Below are the code and all the weights of a small trained network. Each question names an input and a class and asks about switching units off, where a switched-off unit gives its printed mean instead of its output.

import numpy as np


def w(rows, s, z=0):
    codes = np.array(rows[::2]) - 128.0
    scale = np.full(codes.shape[1], s)
    scale[-1] = z or s
    return codes * scale


def norm(h):
    return h / np.sqrt((h * h).mean(-1, keepdims=True) + 1e-5)


def f(y):
    return y / 2 * (1 + np.tanh(0.7978845608 * (y + 0.044715 * y**3)))


def log_softmax(a):
    a = a - a.max(-1, keepdims=True)
    return a - np.log(np.exp(a).sum(-1, keepdims=True))


def net(x, mask):
    res = np.array(x, float).reshape(1, 5) / 4 @ E
    u = 0
    for l in range(3):
        y = f(norm(res) @ A[l][:, :-1].T + A[l][:, -1])
        res = res + np.where(mask[u : u + 3], y, B[l][:, -1]) @ B[l][:, :-1]
        u += 3
    return log_softmax(norm(res)[-1] @ U[:, :-1].T + U[:, -1])


A, B = {}, {}
E = w([
[129,125,66,132,98,123,152,113,25,158,119,95],'x0',
[66,136,43,111,210,185,126,113,160,168,118,175],'x1',
[133,147,200,83,156,219,191,121,76,83,18,162],'x2',
[36,116,153,85,124,118,116,185,110,122,130,77],'x3',
[108,144,109,110,75,71,128,160,108,77,132,254],'x4',
],0.0065)
A[0] = w([
[124,120,63,98,88,120,106,73,3,152,111,112,44],'L0N1',
[88,156,97,121,83,83,127,144,102,53,137,231,2],'L0N2',
[9,33,136,73,121,105,118,169,103,89,118,79,9],'L0N3',
],0.0054,0.0048)
B[0] = w([
[117,100,119,208,110,114,160,188,252,106,61,141,219],'L0N1',
[197,84,140,61,195,129,102,159,148,254,108,67,253],'L0N2',
[140,220,146,179,120,171,109,147,122,180,176,174,174],'L0N3',
],0.012,0.0017)
A[1] = w([
[119,144,212,108,158,140,53,135,253,90,132,172,12],'L1N1',
[99,112,94,164,110,86,64,69,155,131,173,91,103],'L1N2',
[107,123,52,161,96,124,171,142,34,144,111,107,2],'L1N3',
],0.0057,0.0059)
B[1] = w([
[129,112,66,186,73,118,169,185,156,168,72,112,176],'L1N1',
[110,140,158,109,156,134,112,103,90,98,44,145,250],'L1N2',
[89,131,63,201,153,157,128,174,254,147,69,178,102],'L1N3',
],0.012,0.0023)
A[2] = w([
[94,101,56,177,128,12,13,80,161,152,209,101,31],'L2N1',
[63,126,32,87,196,189,140,108,169,157,157,179,29],'L2N2',
[255,156,97,186,127,141,138,44,128,157,126,200,3],'L2N3',
],0.0059,0.0053)
B[2] = w([
[114,132,145,84,168,220,201,85,112,92,48,217,254],'L2N1',
[195,71,210,146,11,17,154,146,85,60,214,76,247],'L2N2',
[2,202,131,112,133,160,84,219,114,164,202,122,192],'L2N3',
],0.0098,0.0031)
U = w([
[100,132,149,91,173,174,143,55,76,34,25,191,89],'0',
[134,79,76,242,105,109,167,192,218,154,64,133,119],'1',
[191,71,122,69,189,121,85,114,126,245,149,83,253],'2',
[178,93,165,160,55,55,133,112,74,22,221,116,106],'3',
[56,239,142,152,131,161,95,183,99,178,212,156,77],'4',
],0.012,0.0074)

Each question gives the input, the list of numbers given to net, and the class t.
The units are the neurons (one row each of A and B). Each row of codes is followed by its name. A weight is (code - 128) times the scale printed after its matrix; where a second scale follows, it is the last column's (A, B and U).
mask holds one flag per neuron, layer by layer. A switched-off neuron (its flag False) gives its mean, the last column of its row in B, instead of its output. The means were averaged over made-up inputs and are rounded, as every weight is.
A unit's drop is (log p(t) with every unit on - log p(t) with that unit switched off) / (log p(t) with every unit on - log p(t) with every unit switched off).
The circuit of an input: a set's keep is (log p(t) with only the set's units on - log p(t) with every unit switched off) / (log p(t) with every unit on - log p(t) with every unit switched off). Starting from all 9 units, units are removed one at a time, each time the one whose removal leaves the highest keep (on an exact tie, the one counted first), for as long as the keep stays at least 0.8.
circuit, biggest first: the units of the circuit, biggest drop first
k most important neurons: the k neurons with the biggest drops, biggest first
top k neurons in layer l: the k neurons of layer l with the biggest drops, biggest first
input [3,0,4,-8,8], class 2: 2 most important neurons -> [L0N2 L0N3]
input [7,-7,-3,8,1], class 4: 3 most important neurons -> [L0N3 L2N2 L1N1]
input [3,-1,-8,6,-7], class 0: top neuron in layer 2 -> [L2N1]
input [-2,-5,-7,2,-6], class 0: 3 most important neurons -> [L2N1 L0N2 L2N2]
input [-2,3,-1,-3,1], class 3: 3 most important neurons -> [L2N2 L0N1 L0N3]
input [-1,8,6,-6,-1], class 3: circuit, biggest first -> [L2N2 L1N2]
input [8,8,-3,-4,-7], class 1: 2 most important neurons -> [L0N1 L0N2]
input [-8,8,7,-3,3], class 1: 4 most important neurons -> [L1N1 L1N2 L2N1 L2N2]
input [-5,5,-8,5,-7], class 0: 2 most important neurons -> [L2N1 L0N2]
input [6,-6,1,-3,-6], class 1: 3 most important neurons -> [L0N1 L2N2 L0N2]
input [5,2,2,6,-5], class 4: top 2 neurons in layer 0 -> [L0N3 L0N2]
input [5,6,5,-3,8], class 2: 3 most important neurons -> [L0N2 L2N1 L1N2]
input [-8,-5,6,-5,8], class 1: top 2 neurons in layer 2 -> [L2N1 L2N2]
input [7,-3,-8,-4,-4], class 0: circuit, biggest first -> [L2N1]
input [5,0,0,-7,4], class 4: 2 most important neurons -> [L2N3 L1N1]
input [5,5,6,7,7], class 2: circuit, biggest first -> [L0N2 L2N1]
input [-6,-1,-8,1,-8], class 0: circuit, biggest first -> [L2N1 L0N2]
input [4,-7,-1,3,8], class 2: 2 most important neurons -> [L0N2 L2N2]
input [8,-8,6,7,-8], class 1: top 2 neurons in layer 1 -> [L1N3 L1N2]
input [-7,0,1,-3,5], class 1: circuit, biggest first -> [L1N1]
input [3,4,5,7,7], class 2: top 2 neurons in layer 2 -> [L2N3 L2N1]
input [-2,8,5,2,7], class 3: circuit, biggest first -> [L2N2 L1N2]
